Below are the code and all the weights of a small trained network. Each question names an input and a class and asks about switching units off, where a switched-off unit gives its printed mean instead of its output.

import numpy as np


def w(rows, s, z=0):
    codes = np.array(rows[::2]) - 128.0
    scale = np.full(codes.shape[1], s)
    scale[-1] = z or s
    return codes * scale


def f(y):
    return np.maximum(y, 0)


def log_softmax(a):
    a = a - a.max(-1, keepdims=True)
    return a - np.log(np.exp(a).sum(-1, keepdims=True))


def net(x, mask):
    res = np.array(x, float).reshape(1, 5) / 4 @ E
    y = f(res @ A[0][:, :-1].T + A[0][:, -1])
    res = res + np.where(mask, y, B[0][:, -1]) @ B[0][:, :-1]
    return log_softmax(res[-1] @ U[:, :-1].T + U[:, -1])


A, B = {}, {}
E = w([
[214,151,75,88,211,74,109,82,116,22,154,73],'x0',
[125,189,192,10,85,116,111,42,201,121,54,137],'x1',
[205,55,192,126,238,30,255,141,155,170,90,122],'x2',
[47,144,86,104,244,203,114,235,181,113,78,123],'x3',
[97,52,206,133,159,107,31,124,64,53,64,252],'x4',
],0.0088)
A[0] = w([
[131,114,85,113,125,146,191,116,175,163,126,63,51],'n0',
[165,98,125,151,182,96,174,144,102,156,112,144,78],'n1',
[94,121,147,149,75,146,162,151,131,173,90,128,37],'n2',
[89,136,103,74,177,184,126,195,209,122,134,97,72],'n3',
[87,119,176,130,59,121,128,182,156,215,97,173,77],'n4',
[93,148,120,142,134,135,137,97,118,112,124,129,1],'n5',
[135,95,114,211,131,146,85,165,87,140,184,115,27],'n6',
[85,96,155,196,68,157,157,166,136,196,137,138,80],'n7',
[80,186,82,128,72,121,87,133,126,95,154,142,41],'n8',
[135,76,60,223,164,112,140,188,2,137,217,130,107],'n9',
[177,102,175,158,85,114,124,78,67,147,173,118,97],'n10',
[98,36,186,135,135,98,60,103,20,60,34,230,38],'n11',
[111,145,59,133,98,181,78,121,85,99,163,144,59],'n12',
[161,172,100,95,187,118,127,88,81,53,168,130,18],'n13',
[194,179,93,119,189,105,90,112,126,64,181,49,146],'n14',
[127,173,141,153,111,143,68,84,149,122,98,104,48],'n15',
[182,94,173,115,178,87,163,153,157,205,84,132,49],'n16',
[127,172,177,45,91,134,104,107,168,131,56,116,32],'n17',
[108,146,120,120,91,196,70,120,104,97,127,92,88],'n18',
[193,124,191,156,27,96,132,76,65,135,221,119,21],'n19',
[129,159,92,94,64,181,57,156,91,132,188,133,51],'n20',
[136,83,179,125,173,91,198,117,152,141,121,135,52],'n21',
[84,123,101,116,222,202,113,201,157,111,71,113,87],'n22',
[103,91,98,161,127,125,137,194,144,92,145,113,76],'n23',
[118,225,192,60,107,114,130,58,196,109,31,123,58],'n24',
[127,100,106,191,118,161,108,146,90,111,154,110,53],'n25',
[160,117,137,120,88,125,126,97,125,137,180,114,33],'n26',
[133,174,107,171,88,130,66,125,140,122,118,132,41],'n27',
[90,125,180,188,111,172,145,134,141,210,123,173,128],'n28',
[129,200,45,131,90,123,191,66,139,223,188,64,83],'n29',
[159,124,108,119,158,109,123,103,65,6,90,132,54],'n30',
],0.0099,0.0044)
B[0] = w([
[116,91,83,151,97,165,177,166,127,168,164,127,177],'n0',
[152,73,185,148,144,122,109,109,162,157,112,87,179],'n1',
[72,131,100,139,144,74,127,100,166,111,138,134,163],'n2',
[149,102,136,95,117,171,176,129,99,82,137,200,198],'n3',
[76,148,109,155,127,33,125,80,190,85,156,150,189],'n4',
[150,129,128,152,153,130,132,127,139,126,112,130,131],'n5',
[143,188,147,93,108,114,164,119,84,134,113,73,174],'n6',
[76,148,126,144,131,68,123,97,170,125,135,139,188],'n7',
[159,40,130,180,186,135,122,105,128,152,83,85,187],'n8',
[169,241,159,89,71,87,89,152,67,135,47,80,223],'n9',
[156,127,148,98,111,141,165,132,94,28,132,191,187],'n10',
[91,119,41,127,97,187,213,212,112,229,193,131,252],'n11',
[154,50,166,152,161,140,147,59,148,143,105,61,196],'n12',
[68,119,131,151,142,51,120,115,164,119,140,153,178],'n13',
[1,174,128,193,149,75,121,82,225,138,167,159,205],'n14',
[151,114,137,146,153,135,129,117,111,131,78,120,163],'n15',
[151,46,160,124,170,147,90,81,119,165,98,84,198],'n16',
[148,215,164,95,114,120,89,159,57,124,81,69,191],'n17',
[152,56,161,124,164,88,146,108,125,164,117,117,191],'n18',
[163,111,137,57,165,187,177,120,123,56,133,198,212],'n19',
[156,63,165,168,189,131,99,119,136,168,112,111,200],'n20',
[144,47,144,158,159,167,119,70,101,145,85,77,187],'n21',
[150,135,154,88,100,195,181,98,89,54,136,194,217],'n22',
[186,164,129,119,121,113,134,154,160,95,96,122,161],'n23',
[159,211,161,110,79,105,109,164,82,145,82,81,220],'n24',
[148,161,154,88,116,115,123,128,108,131,119,97,164],'n25',
[110,115,118,93,126,151,167,121,113,102,130,161,157],'n26',
[168,76,134,139,152,121,144,129,140,139,119,113,165],'n27',
[67,157,137,143,160,73,124,101,176,102,134,145,188],'n28',
[122,103,70,145,90,157,181,220,113,175,163,158,220],'n29',
[61,145,85,191,121,95,143,133,172,129,127,153,190],'n30',
],0.0082,0.018)
U = w([
[169,14,185,147,171,141,116,84,141,167,83,44,114],'0',
[166,241,175,110,87,112,111,158,101,135,69,42,119],'1',
[101,105,44,137,98,184,153,213,135,222,161,133,119],'2',
[44,154,128,156,139,62,118,80,195,96,130,150,128],'3',
[172,102,166,93,126,202,144,116,115,1,113,218,129],'4',
[129,140,169,156,114,140,93,143,148,129,128,128,253],'5',
[143,137,103,121,135,151,49,125,157,107,170,111,103],'6',
[159,113,105,104,125,167,71,125,163,96,149,115,104],'7',
],0.01,0.014)

Each question gives the input, the list of numbers given to net, and the class t.
The units are the neurons (one row each of A and B). Each row of codes is followed by its name. A weight is (code - 128) times the scale printed after its matrix; where a second scale follows, it is the last column's (A, B and U).
mask holds one flag per neuron, in row order. A switched-off neuron (its flag False) gives its mean, the last column of its row in B, instead of its output. The means were averaged over made-up inputs and are rounded, as every weight is.
A unit's drop is (log p(t) with every unit on - log p(t) with that unit switched off) / (log p(t) with every unit on - log p(t) with every unit switched off).
The circuit of an input: a set's keep is (log p(t) with only the set's units on - log p(t) with every unit switched off) / (log p(t) with every unit on - log p(t) with every unit switched off). Starting from the 12 units with the biggest drops (on a tie, the unit counted first), units are removed one at a time, each time the one whose removal leaves the highest keep (on an exact tie, the one counted first), for as long as the keep stays at least 0.8.
units of the circuit, in order: the units of the circuit, biggest drop first
unit that matters most: the unit with the biggest drop
top k neurons: the k neurons with the biggest drops, biggest first
drop of u: that unit's drop, to one decimal
input [5,-8,4,-6,2], class 1: units of the circuit, in order : n9
input [5,0,-4,-6,-5], class 4: top 2 neurons : n19, n11
input [-5,0,-6,3,-5], class 0: units of the circuit, in order : n11, n20
input [-1,3,-2,-5,-3], class 4: top 2 neurons : n11, n19
input [4,-3,-2,-3,3], class 3: top 2 neurons : n24, n29
input [-6,4,2,7,1], class 4: top 4 neurons : n22, n3, n14, n30
input [0,-7,-6,3,1], class 1: top 2 neurons : n9, n6
input [6,1,1,7,1], class 4: top 3 neurons : n22, n3, n4
input [-5,-2,4,-3,2], class 3: units of the circuit, in order : n4, n28
input [-8,1,0,8,8], class 2: top 2 neurons : n11, n14
input [-7,6,-2,2,2], class 3: top 3 neurons : n4, n9, n28
input [8,3,2,7,4], class 3: top 2 neurons : n14, n30
input [4,2,7,-4,-8], class 2: top 3 neurons : n29, n0, n12
input [4,-2,4,5,3], class 4: unit that matters most : n22
input [2,8,4,8,0], class 1: top 4 neurons : n24, n17, n19, n10
input [-4,0,-2,-7,5], class 4: top 3 neurons : n19, n10, n29
input [2,5,-6,1,-7], class 2: top 4 neurons : n29, n16, n21, n0
input [-3,3,-8,4,3], class 0: drop of n18 : 0.0
input [-6,4,-5,-1,0], class 3: drop of n28 : 0.8
input [7,1,6,-6,-8], class 2: units of the circuit, in order : n29
input [-1,-2,-2,6,3], class 4: drop of n22 : 0.1
